Below are the code and all the weights of a small trained network. Each question names an input and a target symbol and asks about switching units off, where a switched-off unit gives its printed mean instead of its output.

import numpy as np


def w(rows, s, z=0):
    codes = np.array(rows[::2]) - 128.0
    scale = np.full(codes.shape[1], s)
    scale[-1] = z or s
    return codes * scale


def f(y):
    return np.maximum(y, 0)


def softmax(a):
    e = np.exp(a - a.max(-1, keepdims=True))
    return e / e.sum(-1, keepdims=True)


def log_softmax(a):
    a = a - a.max(-1, keepdims=True)
    return a - np.log(np.exp(a).sum(-1, keepdims=True))


def net(x, mask):
    ids = ['ΔΣΦβζημτ'.index(c) for c in x.split()]
    T = len(ids)
    res = E[ids] + P[:T]
    q, k, v = (res @ M[0].T for M in (Q, K, V))
    z = softmax(np.where(np.tri(T) > 0, q @ k.T / 2**0.5, -1e9)) @ v
    res = res + np.where(mask[0], z, O[0][:, -1]) @ O[0][:, :-1]
    y = f(res @ A[0][:, :-1].T + A[0][:, -1])
    res = res + np.where(mask[1:13], y, B[0][:, -1]) @ B[0][:, :-1]
    return log_softmax(res[-1] @ U[:, :-1].T + U[:, -1])


Q, K, V, O, A, B = {}, {}, {}, {}, {}, {}
E = w([
[61,154,181,222,97],'Δ',
[165,174,94,111,38],'Σ',
[129,195,133,206,87],'Φ',
[97,143,128,69,167],'β',
[167,94,214,12,87],'ζ',
[73,28,24,104,73],'η',
[123,136,14,163,212],'μ',
[60,15,190,183,161],'τ',
],0.011)
P = w([
[64,206,186,61,157],'0',
[225,57,11,167,19],'1',
[75,211,180,66,179],'2',
[254,48,16,178,39],'3',
[89,202,178,75,196],'4',
[234,39,17,173,45],'5',
[84,196,177,72,196],'6',
[218,38,11,184,45],'7',
[89,187,185,78,201],'8',
[222,45,5,182,38],'9',
[68,210,174,66,176],'10',
],0.0059)
Q[0] = w([
[172,122,182,141,186],'H1',
[47,176,253,115,186],'H1',
],0.0071)
K[0] = w([
[132,146,106,106,51],'H1',
[154,254,136,74,59],'H1',
],0.0043)
V[0] = w([
[152,179,50,88,14],'H1',
[100,1,216,120,82],'H1',
],0.0046)
O[0] = w([
[43,118,173,128,40,180],'H1',
[204,2,250,178,168,254],'H1',
],0.0064,0.00062)
A[0] = w([
[198,209,108,143,101,182],'N1',
[124,72,99,151,177,254],'N2',
[28,251,121,126,211,219],'N3',
[126,136,86,119,123,125],'N4',
[148,50,93,134,154,146],'N5',
[95,122,126,30,165,224],'N6',
[167,235,221,29,110,215],'N7',
[88,138,203,187,185,36],'N8',
[155,138,52,155,33,96],'N9',
[195,75,120,149,49,114],'N10',
[66,130,222,131,168,103],'N11',
[88,117,126,80,164,192],'N12',
],0.011,0.0049)
B[0] = w([
[126,87,15,212,118,173],'N1',
[172,131,97,126,51,223],'N2',
[254,178,185,145,118,254],'N3',
[87,144,83,110,96,148],'N4',
[175,187,138,118,91,194],'N5',
[116,21,99,105,204,230],'N6',
[77,229,45,120,200,230],'N7',
[83,146,163,107,104,155],'N8',
[57,114,168,30,149,189],'N9',
[165,123,209,113,171,197],'N10',
[83,145,205,60,86,188],'N11',
[128,21,131,105,130,196],'N12',
],0.0088,0.0082)
U = w([
[108,206,184,132,81,81],'Δ',
[98,184,25,126,79,152],'Σ',
[163,213,118,191,105,64],'Φ',
[177,142,159,107,186,116],'β',
[23,122,119,131,158,74],'ζ',
[70,42,64,161,113,253],'η',
[255,94,130,186,94,151],'μ',
[91,94,193,96,77,152],'τ',
],0.0095,0.005)

Each question gives the input, a string of symbols that net reads in full, and the target symbol t.
The units are the heads (2 rows each of Q, K, V and O) and the neurons (one row each of A and B). Each row of codes is followed by its name. A weight is (code - 128) times the scale printed after its matrix; where a second scale follows, it is the last column's (O, A, B and U).
mask holds one flag per unit, heads first, then neurons. A switched-off unit (its flag False) gives its mean, the last column of its rows in O or B, instead of its output. The means were averaged over made-up inputs and are rounded, as every weight is.
A unit's drop is (log p(t) with every unit on - log p(t) with that unit switched off) / (log p(t) with every unit on - log p(t) with every unit switched off).
The circuit of an input: a set's keep is (log p(t) with only the set's units on - log p(t) with every unit switched off) / (log p(t) with every unit on - log p(t) with every unit switched off). Starting from the 12 units with the biggest drops (on a tie, the unit counted first), units are removed one at a time, each time the one whose removal leaves the highest keep (on an exact tie, the one counted first), for as long as the keep stays at least 0.8.
units of the circuit, in order: the units of the circuit, biggest drop first
k most important neurons: the k neurons with the biggest drops, biggest first
drop when u is switched off: that unit's drop, to one decimal
input β β β μ Σ β η μ, target Σ: units of the circuit, in order -> (N6; H1; N4)
input τ Φ Φ β β Φ, target η: units of the circuit, in order -> (N3)
input β η η Φ β η β Σ, target τ: 2 most important neurons -> (N9; N10)
input β β β Φ, target η: units of the circuit, in order -> (N1; N3)
input β τ τ β τ η, target μ: units of the circuit, in order -> (H1; N5)
input Δ τ β Σ β η, target τ: units of the circuit, in order -> (N9; N10)
input β β β β ζ η ζ η μ η μ, target μ: units of the circuit, in order -> (N3; N7)
input β Δ β Σ, target η: 3 most important neurons -> (N1; N3; N9)
input Σ β β τ τ η Φ Δ Δ, target Δ: 2 most important neurons -> (N11; N6)
input τ β Φ Σ β η, target τ: 3 most important neurons -> (N9; N3; N10)
input Φ β β μ β β τ ζ β β, target η: 2 most important neurons -> (N3; N7)
input β τ τ, target τ: 3 most important neurons -> (N11; N7; N8)
input Φ β τ β Σ, target Σ: 2 most important neurons -> (N7; N1)
input ζ β β β, target η: drop when N2 is switched off -> 0.0
input η β η τ Φ, target Φ: drop when N6 is switched off -> 0.2
input β Σ τ τ β η, target μ: drop when N7 is switched off -> 0.3
